In the rows, zero is written as 128.
Each row has a class, written after it.
175 146 102 119 110 110 149 153 69 123 95 130 133 166 135 97 86 126 154 134 135 132 199 129 133 112 158 127 165 104 141 113 144 141 153 108 138 146 160 165 150 119 160 105 146 117 105 118 137 104 121 160 131 : X
138 97 156 101 86 134 81 75 78 106 155 209 143 163 128 149 145 140 143 98 152 123 76 105 109 84 134 141 104 101 159 132 139 136 136 149 74 86 146 159 181 156 119 130 141 126 156 147 96 145 180 147 91 : W
156 181 129 111 110 95 93 129 169 141 131 106 159 168 118 168 121 100 124 132 128 89 67 120 132 143 156 120 160 176 163 109 163 148 129 133 166 122 74 161 98 140 145 124 128 131 152 113 136 122 142 124 113 : W
157 173 131 138 146 132 157 115 126 155 135 99 157 126 94 136 185 159 111 127 89 116 60 103 145 85 69 106 135 153 128 219 103 139 139 165 139 95 143 128 64 173 90 168 125 63 120 132 127 120 149 178 167 : F
102 166 105 188 104 152 133 135 103 121 141 135 114 134 120 128 113 129 146 153 158 112 105 83 106 62 137 108 144 116 152 136 191 104 121 111 155 113 126 170 102 109 118 132 113 67 111 117 140 78 165 138 116 : U
126 111 139 152 114 139 111 90 126 114 152 108 111 109 72 138 193 175 166 116 146 124 65 79 144 96 133 154 132 121 158 154 122 119 135 139 135 97 122 160 98 198 80 163 111 120 153 138 115 126 124 185 138 : F
113 114 144 136 115 158 100 167 126 177 126 129 97 129 118 124 164 177 139 162 174 110 128 64 116 112 119 108 167 71 116 170 141 107 159 128 109 101 145 138 102 136 117 132 131 126 175 108 148 61 136 170 126 : M
121 119 123 166 162 158 122 132 103 171 150 84 122 122 163 111 184 121 130 114 189 123 151 100 109 96 35 119 100 79 98 187 158 120 116 122 124 148 148 129 100 112 102 135 96 72 112 121 147 119 177 157 133 : F
134 151 95 108 110 161 171 141 111 105 101 123 139 75 130 153 132 169 120 138 101 135 158 118 134 166 116 152 157 106 156 141 128 141 105 124 140 111 170 111 171 125 105 117 139 104 132 139 127 120 160 123 91 : J
114 164 138 90 132 142 92 119 93 128 127 173 168 110 164 120 107 120 106 92 132 156 165 103 119 145 106 103 128 123 99 93 87 134 133 135 73 95 135 42 133 138 112 96 149 125 152 130 100 132 120 157 147 : K
110 177 150 169 117 108 79 143 142 136 122 142 122 114 188 138 137 127 102 110 137 108 112 129 145 166 47 122 168 116 149 148 158 135 123 61 128 146 170 161 92 122 151 110 115 103 88 117 157 127 155 129 68 : J
102 120 166 170 149 124 133 158 105 153 132 98 158 152 111 126 140 161 95 134 168 128 129 77 122 135 114 74 174 140 103 135 51 114 144 101 141 139 139 143 63 180 125 133 142 130 103 95 117 148 92 121 188 : M
172 134 107 114 100 128 133 201 146 105 99 164 155 139 141 119 148 136 115 135 98 146 184 137 115 102 156 116 131 102 116 106 117 139 160 114 120 107 147 80 61 109 138 83 151 140 135 138 67 145 118 101 142 : K
95 151 129 148 73 120 119 138 122 96 124 150 120 139 137 157 107 146 152 118 180 139 163 89 104 116 99 187 139 119 178 105 124 153 143 112 116 119 116 149 165 130 146 124 111 139 158 150 95 111 130 127 78 : W
87 134 137 101 163 146 92 134 66 130 102 121 120 105 124 153 206 117 56 107 123 167 146 115 149 135 123 121 161 142 145 123 127 146 115 109 123 153 129 170 105 113 124 111 95 138 174 144 117 108 130 146 115 : A
89 99 114 125 118 119 140 152 126 134 97 122 124 109 126 113 100 158 135 127 159 149 174 103 115 147 85 141 208 157 152 141 107 139 180 94 141 106 132 147 162 151 83 147 138 161 176 139 102 95 132 83 140 : J
120 111 140 108 128 121 96 123 132 132 154 152 105 111 168 148 145 135 139 92 75 189 88 92 144 164 71 134 148 118 107 157 89 141 88 120 138 75 130 131 69 139 120 115 113 108 124 145 117 118 138 137 144 : F
114 112 175 93 96 124 118 152 84 105 77 135 145 101 133 144 148 112 183 132 135 129 124 132 123 119 95 126 135 150 127 147 92 146 106 77 142 100 117 161 174 146 120 180 152 135 145 115 90 182 133 130 116 : M
175 180 123 177 149 111 160 85 132 161 73 116 156 140 128 131 176 125 69 114 116 130 68 112 181 141 93 110 142 173 138 156 145 126 139 122 115 118 118 153 152 163 119 122 112 79 98 126 114 134 147 214 68 : X
80 129 116 112 126 78 106 156 107 143 76 157 98 143 78 112 140 158 118 141 130 95 100 112 111 43 110 127 174 161 166 98 120 140 120 95 122 122 126 130 113 133 113 173 85 98 144 145 105 106 131 144 161 : U
131 155 82 152 139 148 126 96 98 124 131 110 113 118 119 129 145 95 178 81 169 176 81 139 124 121 100 152 120 154 137 103 140 110 120 101 151 129 128 110 165 176 153 109 131 100 134 137 103 129 131 100 125 : M
89 138 151 161 138 118 107 129 130 106 119 111 133 152 121 152 114 127 119 169 116 102 93 152 145 90 120 127 127 129 174 145 113 144 158 122 131 136 157 168 99 154 162 110 160 116 145 136 110 155 144 164 130 : M
129 118 139 120 164 145 133 140 144 133 172 113 175 149 145 106 67 99 126 145 152 132 154 127 123 120 116 99 142 121 139 87 128 106 89 133 140 82 153 99 65 174 144 132 150 140 90 142 106 149 118 106 196 : U
84 130 137 153 136 147 94 113 135 157 147 98 124 137 89 175 159 119 115 140 179 173 104 149 115 146 100 154 106 101 102 138 68 135 119 149 96 102 105 148 126 103 133 94 130 102 128 114 157 122 156 146 85 : G
101 132 105 152 124 116 156 138 95 134 57 138 75 168 106 153 154 168 129 172 167 136 141 82 116 96 132 116 127 136 165 123 169 99 144 143 145 121 135 153 209 102 149 138 176 86 120 149 114 110 159 186 58 : V
122 172 135 119 128 96 190 177 159 95 125 150 165 129 133 147 102 113 71 101 122 146 70 89 143 148 152 93 131 206 119 134 164 162 142 126 134 97 124 129 140 175 101 143 136 166 150 127 119 143 117 113 89 : X
169 85 115 92 136 146 147 139 148 103 96 130 119 136 96 96 169 149 150 168 130 86 176 112 134 90 131 142 168 106 118 93 161 144 116 147 156 47 126 93 160 133 110 158 146 119 166 148 94 155 136 146 140 : G
117 132 138 125 151 99 146 170 103 85 141 144 121 161 162 131 176 108 130 100 167 139 134 95 98 81 96 122 86 120 122 130 144 142 122 119 97 203 146 162 147 140 138 91 130 113 119 143 126 126 127 166 98 : D
158 128 106 98 128 136 154 147 136 97 114 124 135 103 118 133 97 150 74 113 126 119 183 140 126 79 122 140 140 105 146 140 158 158 132 122 135 150 140 135 97 137 133 120 108 110 134 162 103 135 104 191 144 : A
132 117 113 161 188 156 140 150 138 155 127 92 144 127 147 92 170 144 118 141 133 69 165 130 129 105 101 107 160 107 99 111 103 114 88 126 154 83 157 135 96 158 118 155 177 122 98 104 120 170 84 154 174 : M
133 93 151 143 106 124 136 113 108 141 111 109 142 121 96 119 134 145 151 124 121 109 108 100 109 87 143 150 100 144 95 152 157 117 156 112 94 123 137 142 83 131 103 119 148 104 136 129 139 101 129 105 110 : X
79 119 121 148 143 119 120 147 128 169 169 88 120 149 87 154 158 114 88 142 133 152 68 144 103 133 142 104 142 138 124 115 79 134 111 133 139 60 145 140 98 136 122 138 152 135 134 126 144 128 121 122 121 : G
142 107 142 85 112 132 86 128 126 155 143 159 117 120 145 115 75 137 107 133 129 154 161 126 101 122 124 109 99 128 153 133 96 115 130 115 66 101 129 133 82 166 123 127 157 166 141 130 106 114 108 147 133 : X
131 88 150 168 109 85 128 174 110 151 77 179 138 136 147 111 143 97 162 129 156 71 79 116 112 96 158 148 91 88 159 97 136 109 90 120 76 127 149 200 113 90 114 117 134 140 169 127 95 140 171 132 135 : K
184 139 127 143 149 150 119 74 118 130 104 106 77 131 116 102 96 175 83 128 132 155 157 166 117 122 107 109 140 101 118 163 141 116 162 136 130 113 112 121 85 131 138 108 162 101 91 118 133 108 134 153 123 : J
140 159 88 105 120 110 182 126 166 104 146 111 110 90 159 142 103 119 159 61 100 139 121 92 94 179 164 123 146 120 128 91 135 130 85 92 144 79 133 87 81 116 97 114 159 104 105 131 135 107 117 109 133 : V
156 93 147 95 117 107 129 149 150 110 91 215 164 125 94 141 143 138 102 143 124 86 101 142 150 87 146 154 154 156 183 142 150 176 103 141 119 94 119 132 119 180 110 136 128 112 132 170 70 140 135 138 127 : D
131 96 165 109 123 134 138 136 87 94 65 150 130 126 87 129 102 116 106 137 168 118 114 150 93 38 117 148 109 157 163 145 110 159 139 134 110 102 91 165 139 133 135 147 130 130 167 138 87 102 174 86 133 : A
121 130 124 99 118 100 72 125 93 153 124 154 101 141 112 105 99 115 83 140 100 153 134 148 119 117 124 113 105 127 83 104 89 137 92 94 79 74 136 137 98 101 109 103 134 138 125 126 154 160 147 117 103 : X
131 121 139 190 138 159 125 110 140 127 107 121 122 109 155 140 127 117 179 129 194 142 128 133 162 177 68 138 120 107 89 117 140 104 109 127 123 104 126 119 113 140 150 124 171 105 89 132 144 131 126 165 111 : V
108 159 155 189 111 121 99 188 132 209 116 125 150 143 108 160 93 125 126 122 151 169 181 99 130 211 110 74 95 118 128 150 79 106 115 93 119 108 125 170 102 69 138 106 139 129 120 94 147 179 129 111 101 : X
193 159 105 134 109 130 99 135 108 113 126 137 113 145 102 117 133 162 136 140 111 112 163 129 101 137 65 131 122 119 193 120 117 126 131 111 146 143 110 126 130 144 129 110 142 130 135 137 117 117 116 143 134 : A
109 157 115 141 137 99 86 120 136 169 151 123 136 140 117 166 198 116 111 104 144 105 121 111 87 150 167 74 92 87 102 150 125 116 68 140 84 132 120 137 60 76 114 119 125 114 108 109 145 147 110 187 103 : F
107 139 100 96 128 82 123 138 166 125 141 93 106 154 127 136 165 129 129 121 85 184 54 114 139 134 191 93 130 163 131 86 148 148 137 108 172 139 133 159 114 122 134 142 125 157 112 108 112 175 123 177 119 : W
115 120 157 95 99 129 146 97 162 95 76 179 141 113 198 122 127 126 99 72 177 72 143 62 91 121 109 136 124 156 149 117 130 149 124 134 135 115 119 140 158 121 127 137 126 117 142 147 109 144 150 115 129 : D
157 155 128 98 148 116 133 156 131 128 101 154 93 163 72 92 190 122 88 143 116 110 136 139 142 100 87 136 136 138 155 115 131 160 129 133 102 98 115 159 128 103 148 135 112 140 195 153 150 149 117 147 121 : G
121 156 117 106 128 142 137 131 118 92 168 110 110 125 74 142 173 154 116 141 124 138 118 117 135 83 143 138 129 141 167 96 101 140 134 141 108 130 129 111 106 138 123 115 128 116 178 149 132 144 141 165 141 : U
130 94 135 106 126 109 91 125 117 123 90 139 136 116 133 136 75 146 138 156 164 135 146 121 133 180 97 121 157 110 82 98 114 149 102 136 119 118 137 111 98 116 138 116 142 144 152 133 121 147 134 121 171 : J
163 109 107 90 110 148 147 108 121 99 152 158 153 130 127 140 99 151 135 145 122 73 128 155 132 130 122 142 126 120 118 106 177 135 100 143 133 120 158 116 129 167 72 148 124 125 130 149 133 151 156 87 158 : G
113 130 152 120 166 154 140 124 98 92 103 121 126 95 165 104 157 121 117 90 143 55 115 149 176 132 116 117 192 143 91 90 126 155 119 96 127 148 177 97 150 183 104 145 99 141 138 126 164 136 145 92 153 : D
142 150 128 119 102 131 183 125 154 87 140 143 109 106 110 101 139 128 141 107 116 184 81 108 129 136 147 136 112 150 130 124 144 137 184 91 121 66 153 89 134 157 111 113 164 137 164 145 113 157 122 105 109 : K
116 144 106 80 104 115 97 102 147 116 136 115 77 138 135 155 128 141 153 181 122 155 136 154 121 180 120 114 123 104 121 111 131 137 68 132 148 101 113 155 138 111 103 152 138 146 106 120 146 139 157 174 95 : G
115 149 134 133 112 135 132 79 117 113 165 79 130 125 170 151 114 120 106 100 169 114 141 82 98 183 73 106 184 90 85 174 80 131 93 119 150 129 126 153 150 133 141 107 124 122 124 124 152 158 144 153 106 : M
111 140 137 114 116 80 136 130 126 116 94 149 133 161 130 124 87 120 130 148 125 146 108 118 128 121 88 107 161 127 129 125 156 152 118 121 124 93 139 125 104 111 147 140 110 123 126 166 107 121 143 164 139 : U
99 131 141 151 87 93 67 145 133 111 155 110 115 130 156 166 153 132 53 173 145 94 152 151 122 93 127 159 95 143 161 93 118 162 118 136 141 199 104 158 53 75 117 87 123 105 123 126 136 131 184 194 111 : A
148 158 153 165 161 71 129 117 136 187 130 77 134 134 138 152 112 100 137 101 143 157 114 135 123 162 104 133 125 110 93 180 78 148 114 143 113 121 137 147 111 136 123 101 137 114 120 123 121 135 122 142 141 : F
128 142 130 151 117 125 149 176 86 103 101 145 122 126 118 108 85 95 117 136 137 190 150 166 158 126 168 128 124 133 165 81 169 152 156 43 98 89 120 154 62 129 107 132 104 159 139 123 112 110 109 122 117 : X
113 137 126 146 93 98 142 154 65 141 74 126 126 110 133 83 125 89 130 102 155 152 167 118 119 140 166 129 127 133 112 102 136 128 112 98 138 155 138 132 147 110 140 117 122 148 128 137 123 117 84 167 129 : M
137 110 166 103 113 120 150 134 111 115 114 127 189 127 139 137 94 163 108 128 164 66 193 88 132 125 122 115 169 174 108 74 148 161 143 114 116 130 133 91 101 130 78 116 146 133 163 157 121 169 156 78 162 : D
101 106 134 130 146 148 113 138 116 133 100 149 79 126 128 171 111 158 104 164 176 106 116 115 126 120 86 149 143 133 115 124 163 138 145 137 130 126 93 122 152 114 141 136 142 85 152 129 153 101 128 147 105 : V
133 121 156 135 121 123 171 131 146 110 119 143 148 135 108 98 180 127 108 130 158 56 182 87 118 14 130 154 136 136 98 169 159 132 158 141 104 161 123 189 138 94 124 153 87 104 141 126 110 148 122 143 123 : A
112 117 97 184 128 128 138 143 114 139 149 178 139 115 128 148 195 153 143 84 150 94 86 92 107 107 136 108 115 119 78 122 142 127 100 137 102 110 145 114 118 129 102 164 109 111 124 118 115 138 66 146 140 : F
134 116 154 146 134 146 131 115 90 94 144 125 116 146 103 124 76 139 123 129 162 88 163 146 112 89 68 164 87 116 148 163 74 147 128 129 85 187 102 166 150 180 116 101 117 108 154 133 160 114 148 107 140 : W
110 96 124 158 120 138 141 153 121 132 79 123 127 148 106 142 137 162 165 173 122 150 110 130 150 169 119 146 162 128 107 100 142 101 165 77 128 103 128 138 45 121 128 110 163 120 144 134 131 101 99 114 152 : M
100 124 114 140 65 84 62 136 119 131 121 185 144 120 166 143 62 126 150 102 171 113 173 112 95 130 87 177 176 99 95 113 127 160 118 122 134 132 110 147 176 94 120 108 94 128 120 132 118 88 117 155 112 : A
116 164 154 126 139 110 137 125 178 93 133 122 94 117 170 147 59 133 110 129 137 131 150 102 126 135 111 132 132 136 107 123 123 128 135 150 114 155 109 87 68 122 154 109 139 126 122 134 110 128 135 130 137 : V
132 131 131 183 118 145 89 96 170 131 153 153 148 123 159 128 129 136 134 117 95 57 72 129 150 119 100 140 119 115 145 135 157 136 118 155 139 97 131 116 110 151 107 144 122 99 122 125 114 138 146 178 129 : W
69 119 149 97 127 133 184 164 117 135 100 174 118 106 119 127 78 137 146 135 148 184 123 99 133 139 179 147 148 145 150 108 128 136 113 143 107 95 112 131 150 88 138 135 136 131 140 114 111 97 150 108 130 : K
117 138 114 133 97 124 100 130 89 139 118 130 145 117 80 120 104 115 136 91 154 159 146 117 118 174 155 131 108 128 123 125 98 126 120 121 116 148 88 150 149 104 97 113 105 155 142 106 147 140 127 140 117 : X
116 153 96 89 148 102 164 132 153 158 169 71 118 142 109 130 156 184 111 104 101 190 176 88 111 154 140 114 111 134 139 99 114 151 123 139 128 85 151 90 107 116 82 112 155 141 116 145 143 143 121 150 126 : F
100 138 149 109 118 132 77 165 144 153 152 143 137 119 156 164 105 166 95 139 119 162 125 97 141 125 81 120 179 103 165 141 124 137 170 103 115 120 152 123 80 130 128 124 114 133 111 132 99 136 162 160 108 : V
105 119 118 154 107 129 114 131 139 109 160 131 89 140 76 136 90 162 146 155 133 148 110 137 111 117 109 115 114 116 122 156 179 105 122 109 142 86 109 147 136 135 112 141 146 111 95 125 160 127 127 143 61 : J
105 157 145 161 135 142 136 112 160 142 149 112 163 160 129 134 72 156 104 127 159 72 86 62 95 107 62 146 87 120 107 143 143 130 170 141 133 103 117 154 126 131 116 128 105 96 124 109 198 131 105 116 139 : F
66 104 145 104 121 148 120 101 148 119 107 159 107 122 123 125 92 204 134 133 161 152 152 75 101 63 101 148 174 119 97 170 119 120 196 150 111 136 129 121 85 118 118 147 110 97 125 128 93 90 147 117 182 : U
146 106 122 115 97 117 186 146 160 131 119 112 169 126 158 107 130 160 117 130 185 142 178 74 95 102 126 159 162 127 108 141 141 133 188 163 134 153 125 124 122 107 122 139 122 130 108 115 89 100 127 148 145 : J
95 140 121 132 85 161 116 72 98 106 198 157 126 90 180 144 101 181 113 111 151 81 135 63 71 104 81 168 140 89 150 87 159 123 119 123 110 82 186 105 120 104 103 149 131 110 147 148 110 139 141 136 128 : A
124 89 127 144 142 88 123 101 135 106 118 76 90 130 144 148 130 103 85 113 181 89 102 156 107 113 157 118 151 132 83 91 94 149 121 102 144 135 95 178 95 100 95 117 138 115 163 107 137 157 168 153 157 : A
101 117 125 88 122 107 114 128 99 141 140 117 170 158 150 140 186 94 112 149 135 147 117 124 93 90 88 145 143 173 117 128 154 127 127 133 130 152 116 144 149 100 114 132 133 115 101 132 91 134 185 119 82 : G
77 107 141 120 117 112 108 152 152 112 135 152 123 135 89 129 80 163 99 171 169 100 163 128 96 146 160 158 127 131 183 103 181 137 176 121 109 116 135 86 111 149 75 107 177 168 181 164 133 107 119 105 128 : U
123 134 103 158 124 101 169 132 97 115 74 122 108 108 94 100 163 106 135 89 118 151 114 134 132 66 201 140 105 139 128 126 120 146 131 105 139 103 158 153 169 134 96 133 110 118 129 138 96 156 133 126 119 : F
109 89 104 166 70 139 130 134 105 123 97 110 152 102 139 121 143 97 159 113 180 148 130 80 121 196 162 151 141 126 106 92 106 96 101 121 173 117 95 161 129 139 92 114 128 170 161 134 114 109 104 143 149 : M
122 112 140 149 108 170 167 159 101 136 115 142 119 73 120 117 147 146 111 68 159 186 135 88 135 162 116 139 138 153 96 128 125 126 167 59 97 139 119 96 162 146 101 119 95 143 165 126 120 134 104 83 97 : W
109 121 125 131 132 79 70 116 165 159 83 165 74 162 91 117 129 109 129 150 100 132 116 164 154 163 150 136 139 128 114 127 148 125 109 126 123 85 110 124 128 103 137 126 133 139 153 150 113 151 122 150 104 : W
118 112 125 138 138 128 100 160 124 150 144 129 171 135 110 130 160 110 99 136 155 181 225 153 96 184 114 102 120 104 112 160 63 118 133 98 98 193 118 89 36 96 148 82 131 102 68 102 105 141 83 115 160 : J
113 115 93 129 67 83 68 141 151 141 175 117 98 101 120 120 154 119 194 80 156 154 147 110 93 160 167 149 118 116 151 75 134 149 82 115 153 85 150 121 103 108 132 127 146 205 156 161 112 168 98 118 118 : F
149 144 116 128 133 97 232 189 131 121 106 149 131 160 100 87 105 135 104 111 155 126 214 102 104 72 93 157 80 139 166 152 154 156 125 93 105 134 105 164 167 110 96 136 100 76 101 127 138 128 127 136 98 : X
140 129 105 145 101 86 150 115 159 162 182 156 138 115 136 116 139 107 97 143 150 112 88 108 91 122 168 152 139 166 73 139 126 139 108 171 120 151 114 154 170 118 100 114 147 125 98 105 125 140 107 150 106 : G
100 130 161 136 100 134 82 100 108 161 136 195 133 115 142 155 78 146 182 135 162 120 62 85 123 84 122 134 164 120 158 124 161 99 155 119 85 92 140 134 147 134 129 146 132 69 144 118 98 100 162 181 131 : U
83 86 131 151 96 141 138 161 126 66 156 149 118 121 166 150 111 127 93 137 143 102 135 117 101 150 164 186 168 113 181 103 152 146 161 122 172 104 132 135 130 138 95 106 143 155 167 140 120 55 139 96 117 : A
94 77 110 133 96 101 186 108 151 101 145 131 127 95 130 136 128 104 141 138 125 129 120 149 112 107 184 187 128 136 109 92 148 150 87 134 125 121 115 104 159 72 112 136 103 114 111 150 85 162 135 139 111 : U
148 137 96 101 118 102 113 112 137 136 168 144 139 143 121 123 94 73 65 127 161 86 97 161 109 80 177 174 144 115 143 102 117 125 107 183 124 90 127 116 74 162 105 138 111 137 135 158 108 113 137 137 177 : V
162 140 131 160 102 129 186 164 121 141 118 154 138 132 100 92 171 108 157 137 161 64 129 101 137 117 143 142 137 111 167 149 158 144 80 162 143 119 113 167 136 105 132 159 89 117 150 122 143 98 135 127 144 : K
160 109 136 126 116 121 190 158 85 112 132 116 126 133 92 101 147 133 112 133 123 97 128 132 123 84 162 149 162 127 108 107 141 141 154 140 128 119 121 112 137 118 116 171 109 160 134 134 125 132 92 126 135 : V
129 141 94 155 137 137 142 84 86 121 137 152 109 128 118 106 153 89 131 105 110 180 168 144 140 111 150 136 138 120 113 110 101 136 87 87 112 89 125 136 128 99 124 111 109 75 103 130 85 170 127 120 128 : W
117 119 136 156 114 154 142 131 101 82 125 114 117 131 101 107 241 89 163 98 93 130 97 121 162 101 131 141 72 164 155 107 119 134 143 119 137 124 116 147 125 102 147 129 103 123 184 147 152 153 131 134 123 : F
116 148 126 163 86 136 112 161 111 132 139 152 133 113 158 157 119 164 145 153 127 151 150 71 131 119 160 155 128 93 166 102 135 115 138 145 123 130 138 137 120 131 131 124 102 145 130 128 81 103 97 191 116 : F
92 132 108 123 134 115 161 157 92 109 126 98 152 127 149 151 133 126 125 88 122 158 113 97 95 134 156 129 140 132 129 140 111 134 120 162 141 155 125 147 125 144 108 124 126 164 124 132 116 70 110 142 131 : F
115 168 126 143 141 153 116 144 91 156 110 105 141 109 87 123 156 94 103 138 150 206 103 117 109 141 150 97 95 154 110 116 101 136 119 115 111 86 88 139 98 105 117 87 158 142 148 103 137 120 123 99 104 : K
93 129 116 111 127 103 137 127 110 108 170 136 143 165 160 146 152 164 146 122 134 106 136 88 100 149 104 108 139 124 159 115 147 125 159 116 128 144 193 86 97 144 88 156 135 138 143 145 101 151 146 100 177 : F
118 80 128 156 126 157 181 149 81 143 118 155 137 87 123 99 98 119 158 179 116 116 93 131 166 103 156 151 140 125 137 108 193 149 101 89 138 75 195 143 136 155 109 148 125 115 144 143 118 128 122 92 160 : M
148 79 112 99 129 134 132 163 92 90 41 90 158 115 70 111 104 151 55 178 139 96 155 165 102 115 116 109 117 160 101 94 118 161 112 126 151 144 100 115 116 137 105 124 151 192 149 153 126 153 123 112 142 : A
153 177 118 109 127 89 160 99 155 110 117 126 99 152 138 118 128 124 109 123 113 134 176 142 142 152 134 143 164 150 118 93 125 144 128 103 137 135 122 92 154 126 112 112 87 130 104 147 104 164 136 91 115 : D
